Below is a small trained network, with its code and all its weights. Each question gives an input and a class and asks what happens when units are switched off, that is, made to give their printed mean instead of their output.

import numpy as np


def w(rows, s, z=0):
    codes = np.array(rows[::2]) - 128.0
    scale = np.full(codes.shape[1], s)
    scale[-1] = z or s
    return codes * scale


def f(y):
    return np.maximum(y, 0)


def log_softmax(a):
    a = a - a.max(-1, keepdims=True)
    return a - np.log(np.exp(a).sum(-1, keepdims=True))


def net(x, mask):
    res = np.array(x, float).reshape(1, 5) / 4 @ E
    y = f(res @ A[0][:, :-1].T + A[0][:, -1])
    res = res + np.where(mask, y, B[0][:, -1]) @ B[0][:, :-1]
    return log_softmax(res[-1] @ U[:, :-1].T + U[:, -1])


A, B = {}, {}
E = w([
[36,173,101,240,108,209,193,112],'x0',
[185,189,248,184,154,98,150,150],'x1',
[74,78,131,189,154,21,58,163],'x2',
[174,144,87,173,179,202,8,139],'x3',
[73,255,107,65,142,104,93,147],'x4',
],0.0075)
A[0] = w([
[86,116,134,79,114,87,196,118,61],'neuron 1',
[110,106,94,120,138,141,118,124,72],'neuron 2',
[87,102,139,85,117,83,221,129,67],'neuron 3',
[92,82,72,85,123,148,122,118,93],'neuron 4',
[163,140,106,152,131,195,49,121,53],'neuron 5',
[109,170,126,113,140,130,103,125,71],'neuron 6',
[112,129,127,151,125,147,132,131,96],'neuron 7',
[114,129,122,136,136,103,114,134,87],'neuron 8',
[77,204,108,83,142,98,125,131,71],'neuron 9',
[168,88,144,33,134,106,104,134,52],'neuron 10',
[112,181,127,106,112,122,112,134,72],'neuron 11',
[148,140,104,155,138,169,47,134,54],'neuron 12',
[146,132,120,101,119,165,147,125,65],'neuron 13',
[105,117,127,156,122,90,102,135,49],'neuron 14',
[82,151,118,192,131,155,156,124,37],'neuron 15',
[71,94,121,147,132,62,107,130,82],'neuron 16',
[94,95,84,96,122,148,114,113,76],'neuron 17',
[195,111,117,82,123,73,100,119,60],'neuron 18',
[92,81,73,96,124,134,142,139,76],'neuron 19',
[126,130,148,148,142,105,121,125,93],'neuron 20',
[103,113,107,107,113,141,112,120,96],'neuron 21',
[113,120,113,121,123,139,140,137,255],'neuron 22',
[55,141,100,189,121,170,169,119,44],'neuron 23',
[96,97,124,170,128,82,86,131,102],'neuron 24',
[179,139,121,70,117,198,178,112,92],'neuron 25',
[145,128,124,94,131,161,159,126,88],'neuron 26',
[118,118,112,120,110,127,117,115,92],'neuron 27',
[151,123,134,93,136,119,114,123,58],'neuron 28',
[151,77,134,152,125,158,134,124,64],'neuron 29',
[174,4,128,165,127,152,179,123,40],'neuron 30',
[183,187,212,178,133,107,144,129,27],'neuron 31',
[99,124,146,121,113,102,178,124,46],'neuron 32',
[84,186,116,83,127,118,99,132,98],'neuron 33',
[144,146,137,109,126,163,156,127,60],'neuron 34',
[145,145,142,145,126,114,134,122,212],'neuron 35',
],0.02,0.0093)
B[0] = w([
[174,106,66,134,188,95,70,148,206],'neuron 1',
[164,130,149,127,118,96,143,183,162],'neuron 2',
[167,100,69,135,202,78,43,164,227],'neuron 3',
[127,149,201,128,164,83,207,169,216],'neuron 4',
[163,95,44,139,187,74,64,159,223],'neuron 5',
[149,120,117,125,79,94,115,101,165],'neuron 6',
[115,129,140,120,120,148,104,146,160],'neuron 7',
[135,94,112,141,107,159,159,123,156],'neuron 8',
[128,109,123,130,27,65,129,67,216],'neuron 9',
[107,148,197,140,96,206,52,172,208],'neuron 10',
[138,115,118,144,54,100,141,100,168],'neuron 11',
[165,112,63,124,190,86,55,151,215],'neuron 12',
[138,112,87,121,121,169,172,129,161],'neuron 13',
[145,123,84,128,89,183,180,144,172],'neuron 14',
[134,131,182,118,83,205,72,184,217],'neuron 15',
[137,131,55,128,113,224,196,112,223],'neuron 16',
[136,107,185,138,144,89,191,188,193],'neuron 17',
[100,142,188,125,109,192,54,160,200],'neuron 18',
[147,128,168,132,125,74,191,195,199],'neuron 19',
[147,117,128,132,125,158,172,140,157],'neuron 20',
[136,130,152,122,139,100,163,164,167],'neuron 21',
[33,195,151,113,229,109,108,55,232],'neuron 22',
[120,129,202,126,84,218,35,171,251],'neuron 23',
[113,137,73,122,147,214,191,97,221],'neuron 24',
[112,146,53,123,128,237,213,104,227],'neuron 25',
[118,121,97,140,123,174,168,122,167],'neuron 26',
[139,120,149,138,127,112,150,151,146],'neuron 27',
[139,101,141,126,96,172,102,161,150],'neuron 28',
[134,131,112,124,82,84,123,67,175],'neuron 29',
[125,123,122,129,1,31,111,23,241],'neuron 30',
[148,124,196,123,141,43,235,226,233],'neuron 31',
[158,121,80,133,139,107,73,188,175],'neuron 32',
[118,134,133,129,70,85,133,35,209],'neuron 33',
[145,89,91,138,89,179,171,147,161],'neuron 34',
[55,170,158,114,202,92,131,113,201],'neuron 35',
],0.03,0.012)
U = w([
[103,136,125,155,99,198,63,189,143],'0',
[172,91,3,169,179,108,77,176,154],'1',
[120,110,69,160,47,90,130,88,136],'2',
[141,130,122,160,143,104,204,217,131],'3',
[120,121,2,158,121,219,194,151,102],'4',
[44,168,116,128,231,138,109,74,253],'5',
[192,43,156,152,184,185,141,74,46],'6',
[240,39,178,124,185,204,140,44,36],'7',
],0.0067,0.0053)

Each question gives the input, the list of numbers given to net, and the class t.
The units are the neurons (one row each of A and B). Each row of codes is followed by its name. A weight is (code - 128) times the scale printed after its matrix; where a second scale follows, it is the last column's (A, B and U).
mask holds one flag per neuron, in row order. A switched-off neuron (its flag False) gives its mean, the last column of its row in B, instead of its output. The means were averaged over made-up inputs and are rounded, as every weight is.
A unit's drop is (log p(t) with every unit on - log p(t) with that unit switched off) / (log p(t) with every unit on - log p(t) with every unit switched off).
The circuit of an input: a set's keep is (log p(t) with only the set's units on - log p(t) with every unit switched off) / (log p(t) with every unit on - log p(t) with every unit switched off). Starting from the 12 units with the biggest drops (on a tie, the unit counted first), units are removed one at a time, each time the one whose removal leaves the highest keep (on an exact tie, the one counted first), for as long as the keep stays at least 0.8.
units of the circuit, in order: the units of the circuit, biggest drop first
top k neurons: the k neurons with the biggest drops, biggest first
drop of u: that unit's drop, to one decimal
input [-7,-7,1,5,6], class 0: units of the circuit, in order -> neuron 10
input [6,8,1,-8,-3], class 1: top 3 neurons -> neuron 3; neuron 1; neuron 32
input [4,7,6,-7,-5], class 1: top 4 neurons -> neuron 3; neuron 32; neuron 1; neuron 4
input [1,-8,-7,-7,-8], class 2: top 4 neurons -> neuron 30; neuron 31; neuron 29; neuron 5
input [1,3,8,4,8], class 2: top 4 neurons -> neuron 9; neuron 33; neuron 25; neuron 6
input [-6,8,4,5,6], class 3: top 3 neurons -> neuron 31; neuron 23; neuron 30
input [6,-1,-8,-4,-8], class 2: top 4 neurons -> neuron 30; neuron 29; neuron 16; neuron 24
input [-1,4,1,2,-3], class 3: top 4 neurons -> neuron 22; neuron 31; neuron 9; neuron 33
input [-4,-6,-8,-8,0], class 1: top 2 neurons -> neuron 3; neuron 1
input [-8,-7,6,-5,2], class 0: top 2 neurons -> neuron 10; neuron 18
input [6,-8,-8,-2,4], class 3: top 3 neurons -> neuron 4; neuron 17; neuron 19
input [6,1,-6,-2,1], class 0: top 2 neurons -> neuron 23; neuron 15
input [-4,-7,7,6,8], class 2: top 2 neurons -> neuron 33; neuron 9
input [-6,-1,4,-1,5], class 0: units of the circuit, in order -> neuron 10
input [-6,-2,2,5,5], class 0: top 2 neurons -> neuron 10; neuron 18
input [-1,-2,3,-6,-7], class 2: top 2 neurons -> neuron 30; neuron 5
input [6,-6,-7,-3,8], class 2: drop of neuron 33 -> 1.2
input [-6,2,6,-5,8], class 2: drop of neuron 9 -> 2.7
input [-6,-3,-8,-5,3], class 4: drop of neuron 23 -> 0.2
input [-4,0,-6,-3,-3], class 4: units of the circuit, in order -> neuron 25
input [-2,-5,1,-2,1], class 3: drop of neuron 14 -> 0.0
